Below are the code and all the weights of a small trained network. Each question names an input and a class and asks about switching units off, where a switched-off unit gives its printed mean instead of its output.

import numpy as np


def w(rows, s, z=0):
    codes = np.array(rows[::2]) - 128.0
    scale = np.full(codes.shape[1], s)
    scale[-1] = z or s
    return codes * scale


def f(y):
    return y / 2 * (1 + np.tanh(0.7978845608 * (y + 0.044715 * y**3)))


def log_softmax(a):
    a = a - a.max(-1, keepdims=True)
    return a - np.log(np.exp(a).sum(-1, keepdims=True))


def net(x, mask):
    res = np.array(x, float).reshape(1, 4) / 4 @ E
    y = f(res @ A[0][:, :-1].T + A[0][:, -1])
    res = res + np.where(mask, y, B[0][:, -1]) @ B[0][:, :-1]
    return log_softmax(res[-1] @ U[:, :-1].T + U[:, -1])


A, B = {}, {}
E = w([
[160,207,133,92,253],'x0',
[254,68,143,158,116],'x1',
[111,140,206,250,161],'x2',
[139,200,206,65,62],'x3',
],0.0087)
A[0] = w([
[116,116,60,164,153,69],'N0',
[101,102,24,180,173,125],'N1',
[150,136,88,75,106,50],'N2',
[80,123,141,114,139,2],'N3',
[149,170,107,136,155,22],'N4',
[233,101,138,141,126,53],'N5',
[147,160,152,91,170,71],'N6',
[205,88,84,54,120,97],'N7',
[137,149,147,224,128,92],'N8',
[116,106,69,79,69,114],'N9',
[128,94,67,157,160,127],'N10',
[123,122,74,157,145,41],'N11',
[115,106,107,124,50,110],'N12',
[136,145,183,90,109,41],'N13',
[37,149,157,99,139,95],'N14',
[100,86,84,160,79,100],'N15',
[106,97,141,139,82,95],'N16',
[69,107,109,157,71,89],'N17',
[120,110,108,134,86,35],'N18',
[155,172,114,147,161,98],'N19',
[102,75,139,159,170,104],'N20',
[121,123,193,95,94,54],'N21',
[110,143,52,81,113,83],'N22',
[97,122,218,201,139,54],'N23',
[120,122,160,143,138,4],'N24',
[131,153,225,93,92,100],'N25',
[119,83,92,145,163,42],'N26',
[53,151,96,133,138,71],'N27',
[160,135,82,42,125,60],'N28',
[247,96,163,121,132,89],'N29',
[119,130,182,165,148,52],'N30',
[131,134,147,101,206,47],'N31',
[112,132,198,170,141,58],'N32',
[130,169,122,90,195,121],'N33',
[148,155,89,122,204,122],'N34',
[108,80,96,141,156,80],'N35',
[124,109,48,73,128,77],'N36',
[143,187,93,152,136,40],'N37',
[41,160,94,100,142,81],'N38',
[108,114,140,155,65,70],'N39',
[106,120,126,144,78,64],'N40',
[143,168,175,103,87,111],'N41',
[158,144,129,87,182,59],'N42',
],0.014,0.0058)
B[0] = w([
[150,150,115,98,110,180],'N0',
[146,146,146,95,98,254],'N1',
[127,162,119,154,126,174],'N2',
[107,123,5,129,110,129],'N3',
[148,115,59,135,134,139],'N4',
[77,90,75,122,98,213],'N5',
[152,114,99,116,158,176],'N6',
[105,155,144,167,130,231],'N7',
[115,152,140,155,135,215],'N8',
[134,135,146,159,139,222],'N9',
[139,155,140,91,102,206],'N10',
[137,144,77,103,115,149],'N11',
[145,118,121,123,153,216],'N12',
[151,153,85,104,106,162],'N13',
[87,95,102,121,94,217],'N14',
[149,106,116,123,153,211],'N15',
[146,111,102,133,161,181],'N16',
[145,100,107,132,150,212],'N17',
[139,119,73,139,143,148],'N18',
[132,113,119,133,131,168],'N19',
[131,148,138,125,116,187],'N20',
[143,142,98,106,126,166],'N21',
[114,150,136,164,127,195],'N22',
[127,163,133,164,135,224],'N23',
[127,160,13,142,123,120],'N24',
[163,147,132,96,101,217],'N25',
[145,152,92,104,105,165],'N26',
[93,107,102,125,101,191],'N27',
[134,152,135,161,132,209],'N28',
[79,82,95,124,83,238],'N29',
[122,158,95,160,129,164],'N30',
[141,109,100,137,143,183],'N31',
[128,160,105,164,123,180],'N32',
[144,102,124,136,142,219],'N33',
[152,102,132,128,147,220],'N34',
[142,139,121,108,117,171],'N35',
[127,166,143,163,126,199],'N36',
[130,118,78,134,140,131],'N37',
[99,96,113,132,101,218],'N38',
[145,109,98,134,152,188],'N39',
[138,108,87,124,148,164],'N40',
[152,144,133,86,112,196],'N41',
[142,111,98,136,147,177],'N42',
],0.02,0.0085)
U = w([
[22,70,108,124,70,97],'0',
[117,201,132,210,144,117],'1',
[193,175,127,36,88,110],'2',
[188,63,109,135,214,116],'3',
[108,77,254,117,138,255],'4',
[69,150,153,73,199,30],'5',
[72,148,153,76,196,38],'6',
[83,137,159,87,182,36],'7',
],0.02,0.03)

Each question gives the input, the list of numbers given to net, and the class t.
The units are the neurons (one row each of A and B). Each row of codes is followed by its name. A weight is (code - 128) times the scale printed after its matrix; where a second scale follows, it is the last column's (A, B and U).
mask holds one flag per neuron, in row order. A switched-off neuron (its flag False) gives its mean, the last column of its row in B, instead of its output. The means were averaged over made-up inputs and are rounded, as every weight is.
A unit's drop is (log p(t) with every unit on - log p(t) with that unit switched off) / (log p(t) with every unit on - log p(t) with every unit switched off).
The circuit of an input: a set's keep is (log p(t) with only the set's units on - log p(t) with every unit switched off) / (log p(t) with every unit on - log p(t) with every unit switched off). Starting from the 12 units with the biggest drops (on a tie, the unit counted first), units are removed one at a time, each time the one whose removal leaves the highest keep (on an exact tie, the one counted first), for as long as the keep stays at least 0.8.
units of the circuit, in order: the units of the circuit, biggest drop first
k most important neurons: the k neurons with the biggest drops, biggest first
drop when u is switched off: that unit's drop, to one decimal
input [4,-1,-3,3], class 3: units of the circuit, in order	N1; N33
input [-1,3,7,8], class 2: units of the circuit, in order	N25
input [-7,-7,8,8], class 1: 2 most important neurons	N23; N32
input [7,-7,2,3], class 0: 3 most important neurons	N14; N38; N27
input [-3,5,-8,8], class 1: 3 most important neurons	N7; N28; N9
input [-6,7,-8,-5], class 1: 3 most important neurons	N7; N36; N9
input [4,-6,-1,6], class 0: 3 most important neurons	N14; N38; N1
input [-7,-3,6,3], class 3: 2 most important neurons	N17; N39
input [-6,5,-6,-3], class 1: 2 most important neurons	N7; N36
input [-6,-2,0,-6], class 2: 2 most important neurons	N1; N10
input [0,-5,-6,2], class 1: 3 most important neurons	N29; N36; N28
input [-5,3,-5,-3], class 1: 2 most important neurons	N7; N36
input [2,-7,-5,6], class 0: drop when N14 is switched off	0.9
input [6,-1,-3,-7], class 2: units of the circuit, in order	N1
input [1,7,6,5], class 0: drop when N5 is switched off	0.5
input [0,-4,-3,-5], class 2: drop when N5 is switched off	0.2
